Below is a small trained network, with its code and all its weights. Each question gives an input and a class and asks what happens when units are switched off, that is, made to give their printed mean instead of their output.

import numpy as np


def w(rows, s, z=0):
    codes = np.array(rows[::2]) - 128.0
    scale = np.full(codes.shape[1], s)
    scale[-1] = z or s
    return codes * scale


def norm(h):
    return h / np.sqrt((h * h).mean(-1, keepdims=True) + 1e-5)


def f(y):
    return y / 2 * (1 + np.tanh(0.7978845608 * (y + 0.044715 * y**3)))


def log_softmax(a):
    a = a - a.max(-1, keepdims=True)
    return a - np.log(np.exp(a).sum(-1, keepdims=True))


def net(x, mask):
    res = np.array(x, float).reshape(1, 3) / 4 @ E
    u = 0
    for l in range(4):
        y = f(norm(res) @ A[l][:, :-1].T + A[l][:, -1])
        res = res + np.where(mask[u : u + 6], y, B[l][:, -1]) @ B[l][:, :-1]
        u += 6
    return log_softmax(norm(res)[-1] @ U[:, :-1].T + U[:, -1])


A, B = {}, {}
E = w([
[6,124,63,10,145,183,150],'x0',
[117,44,131,66,178,38,103],'x1',
[125,108,131,139,137,143,131],'x2',
],0.016)
A[0] = w([
[125,111,118,114,102,140,154,79],'0.n0',
[121,250,117,136,81,242,153,83],'0.n1',
[33,138,94,11,135,201,134,170],'0.n2',
[139,204,112,188,89,195,168,101],'0.n3',
[127,195,121,163,109,235,126,254],'0.n4',
[130,182,115,109,114,150,121,18],'0.n5',
],0.024,0.0075)
B[0] = w([
[1,127,161,202,164,123,114,132],'0.n0',
[186,13,73,223,19,142,147,238],'0.n1',
[85,109,22,54,134,147,203,253],'0.n2',
[48,190,188,26,177,127,114,210],'0.n3',
[156,200,90,230,127,219,103,229],'0.n4',
[157,127,190,94,129,158,183,145],'0.n5',
],0.026,0.031)
A[1] = w([
[144,68,189,173,89,111,118,107],'1.n0',
[169,110,198,196,160,87,79,48],'1.n1',
[147,98,164,174,72,123,82,4],'1.n2',
[113,253,193,152,164,160,112,50],'1.n3',
[122,203,153,147,100,125,94,55],'1.n4',
[144,121,181,185,156,186,103,121],'1.n5',
],0.043,0.0034)
B[1] = w([
[101,125,199,158,141,128,151,218],'1.n0',
[178,93,64,255,119,67,67,251],'1.n1',
[102,112,178,46,141,121,151,229],'1.n2',
[154,198,197,113,142,165,242,232],'1.n3',
[139,185,173,23,154,172,140,198],'1.n4',
[77,115,157,97,144,75,163,243],'1.n5',
],0.029,0.019)
A[2] = w([
[248,175,132,4,103,68,50,87],'2.n0',
[80,124,147,27,199,95,107,97],'2.n1',
[144,144,126,155,110,87,29,165],'2.n2',
[183,143,11,219,85,225,96,68],'2.n3',
[67,187,117,20,146,73,59,33],'2.n4',
[81,163,110,87,122,111,70,2],'2.n5',
],0.028,0.0023)
B[2] = w([
[132,153,183,195,107,60,118,132],'2.n0',
[98,151,153,147,201,132,40,178],'2.n1',
[147,119,104,154,172,120,107,168],'2.n2',
[185,155,79,194,2,121,152,253],'2.n3',
[120,26,143,90,213,144,91,155],'2.n4',
[50,68,149,125,157,169,130,132],'2.n5',
],0.032,0.023)
A[3] = w([
[134,195,137,71,126,64,137,5],'3.n0',
[166,102,255,68,137,166,195,161],'3.n1',
[184,175,106,104,138,96,193,48],'3.n2',
[126,169,241,134,107,133,67,184],'3.n3',
[74,111,135,42,99,104,123,87],'3.n4',
[187,99,110,182,121,64,56,73],'3.n5',
],0.034,0.0028)
B[3] = w([
[83,123,165,149,58,134,97,154],'3.n0',
[118,252,171,84,180,35,127,253],'3.n1',
[82,219,124,143,73,93,104,174],'3.n2',
[228,229,129,123,107,30,85,189],'3.n3',
[88,128,186,124,146,189,136,168],'3.n4',
[157,54,223,80,145,140,75,218],'3.n5',
],0.026,0.023)
U = w([
[171,250,206,95,133,102,155,209],'0',
[166,148,62,148,32,173,191,102],'1',
[215,56,207,176,178,74,37,198],'2',
[87,69,98,49,221,174,101,4],'3',
],0.015,0.002)

Each question gives the input, the list of numbers given to net, and the class t.
The units are the neurons (one row each of A and B). Each row of codes is followed by its name. A weight is (code - 128) times the scale printed after its matrix; where a second scale follows, it is the last column's (A, B and U).
mask holds one flag per neuron, layer by layer. A switched-off neuron (its flag False) gives its mean, the last column of its row in B, instead of its output. The means were averaged over made-up inputs and are rounded, as every weight is.
A unit's drop is (log p(t) with every unit on - log p(t) with that unit switched off) / (log p(t) with every unit on - log p(t) with every unit switched off).
The circuit of an input: a set's keep is (log p(t) with only the set's units on - log p(t) with every unit switched off) / (log p(t) with every unit on - log p(t) with every unit switched off). Starting from the 12 units with the biggest drops (on a tie, the unit counted first), units are removed one at a time, each time the one whose removal leaves the highest keep (on an exact tie, the one counted first), for as long as the keep stays at least 0.8.
circuit, biggest first: the units of the circuit, biggest drop first
most important unit: the unit with the biggest drop
top k neurons: the k neurons with the biggest drops, biggest first
top k neurons in layer l: the k neurons of layer l with the biggest drops, biggest first
drop when u is switched off: that unit's drop, to one decimal
input [-4,6,-2], class 2: top neuron : [0.n4]
input [-6,4,-2], class 2: circuit, biggest first : [0.n2 1.n1]
input [-5,3,8], class 2: circuit, biggest first : [0.n2 0.n3]
input [2,6,6], class 3: top 2 neurons : [0.n4 0.n1]
input [-4,8,-8], class 2: top 3 neurons : [0.n4 0.n2 0.n3]
input [0,2,-4], class 2: top 4 neurons : [0.n4 1.n3 0.n2 0.n3]
input [-8,2,-3], class 2: top 3 neurons : [0.n2 0.n3 0.n4]
input [-8,5,6], class 2: top 2 neurons in layer 0 : [0.n2 0.n3]
input [2,8,4], class 3: top 3 neurons : [0.n4 0.n1 1.n1]
input [6,2,1], class 3: top 2 neurons in layer 0 : [0.n1 0.n4]
input [-7,7,-8], class 2: top 2 neurons : [0.n4 0.n3]
input [1,8,1], class 3: top 2 neurons in layer 0 : [0.n4 0.n1]
input [1,0,3], class 1: top 2 neurons in layer 1 : [1.n2 1.n5]
input [2,-7,0], class 1: circuit, biggest first : [0.n1]
input [0,5,8], class 2: top 4 neurons : [0.n4 0.n2 1.n3 0.n1]
input [7,0,-6], class 1: top 3 neurons : [0.n3 1.n2 1.n5]
input [-3,8,5], class 2: top 4 neurons : [0.n4 0.n2 0.n3 0.n1]
input [8,-1,5], class 1: drop when 0.n3 is switched off : 0.2
input [5,4,-7], class 3: drop when 0.n4 is switched off : 0.4
input [8,-1,8], class 1: most important unit : 0.n3
